Here is a tiny trained network, its code and every weight. The questions are about switching its units off for an input and a class, where a switched-off unit gives its printed mean instead of its output.

import numpy as np


def w(rows, s, z=0):
    codes = np.array(rows[::2]) - 128.0
    scale = np.full(codes.shape[1], s)
    scale[-1] = z or s
    return codes * scale


def f(y):
    return y / 2 * (1 + np.tanh(0.7978845608 * (y + 0.044715 * y**3)))


def log_softmax(a):
    a = a - a.max(-1, keepdims=True)
    return a - np.log(np.exp(a).sum(-1, keepdims=True))


def net(x, mask):
    res = np.array(x, float).reshape(1, 3) / 4 @ E
    y = f(res @ A[0][:, :-1].T + A[0][:, -1])
    res = res + np.where(mask, y, B[0][:, -1]) @ B[0][:, :-1]
    return log_softmax(res[-1] @ U[:, :-1].T + U[:, -1])


A, B = {}, {}
E = w([
[183,67,64,173,175,112,189,140],'x0',
[147,124,81,180,69,197,46,92],'x1',
[53,75,142,76,193,251,149,130],'x2',
],0.013)
A[0] = w([
[134,130,154,160,146,58,130,146,167],'N1',
[19,167,189,158,91,108,139,158,165],'N2',
[46,131,162,94,188,212,120,126,247],'N3',
[108,136,113,151,127,166,104,94,139],'N4',
[103,159,106,118,58,170,53,118,209],'N5',
[171,118,136,142,144,38,120,117,209],'N6',
[125,124,112,159,146,39,167,227,254],'N7',
[144,114,141,120,160,136,165,113,178],'N8',
[92,133,141,83,188,181,180,127,193],'N9',
[163,124,74,250,103,131,141,153,195],'N10',
[135,144,158,195,107,145,46,44,242],'N11',
[174,203,114,105,125,98,113,122,126],'N12',
[122,127,90,222,141,137,115,94,142],'N13',
[75,119,158,123,165,147,174,155,174],'N14',
[156,144,115,136,83,178,151,58,152],'N15',
[156,159,110,159,74,182,80,93,164],'N16',
],0.013,0.0042)
B[0] = w([
[139,143,145,111,117,139,174,81,180],'N1',
[130,127,178,83,124,128,72,52,184],'N2',
[123,17,56,61,188,181,30,55,250],'N3',
[84,128,91,150,181,133,120,123,166],'N4',
[67,95,166,132,127,114,89,179,208],'N5',
[112,187,128,94,102,85,194,96,204],'N6',
[162,167,59,95,118,100,169,8,217],'N7',
[189,152,82,118,109,135,166,110,159],'N8',
[162,86,106,83,85,185,80,55,217],'N9',
[139,169,76,192,154,126,152,145,214],'N10',
[96,116,173,174,138,42,123,206,210],'N11',
[110,132,170,141,75,101,160,96,174],'N12',
[152,143,53,148,143,116,113,185,180],'N13',
[189,96,89,96,95,154,80,95,190],'N14',
[146,107,112,142,167,133,95,198,167],'N15',
[50,136,139,227,98,122,155,161,202],'N16',
],0.011,0.019)
U = w([
[141,248,101,101,110,84,207,26,170],'0',
[134,155,110,184,156,140,136,185,206],'1',
[91,142,200,135,123,96,111,121,8],'2',
[186,57,116,61,148,222,101,54,129],'3',
[45,73,132,117,190,160,76,111,130],'4',
],0.011,0.0016)

Each question gives the input, the list of numbers given to net, and the class t.
The units are the neurons (one row each of A and B). Each row of codes is followed by its name. A weight is (code - 128) times the scale printed after its matrix; where a second scale follows, it is the last column's (A, B and U).
mask holds one flag per neuron, in row order. A switched-off neuron (its flag False) gives its mean, the last column of its row in B, instead of its output. The means were averaged over made-up inputs and are rounded, as every weight is.
A unit's drop is (log p(t) with every unit on - log p(t) with that unit switched off) / (log p(t) with every unit on - log p(t) with every unit switched off).
most important unit: the unit with the biggest drop
k most important neurons: the k neurons with the biggest drops, biggest first
drop when u is switched off: that unit's drop, to one decimal
input [-6,5,-1], class 2: most important unit => N3
input [0,1,-2], class 0: 2 most important neurons => [N3; N5]
input [-6,0,2], class 4: 2 most important neurons => [N7; N5]
input [8,-6,2], class 0: 2 most important neurons => [N3; N7]
input [-5,-1,0], class 4: 2 most important neurons => [N7; N9]
input [-1,8,2], class 4: 2 most important neurons => [N5; N4]
input [-5,4,7], class 4: 2 most important neurons => [N5; N7]
input [-7,-5,7], class 3: drop when N12 is switched off => 0.0
input [-4,6,-2], class 1: drop when N3 is switched off => 0.3
input [-2,8,2], class 4: drop when N5 is switched off => 0.2
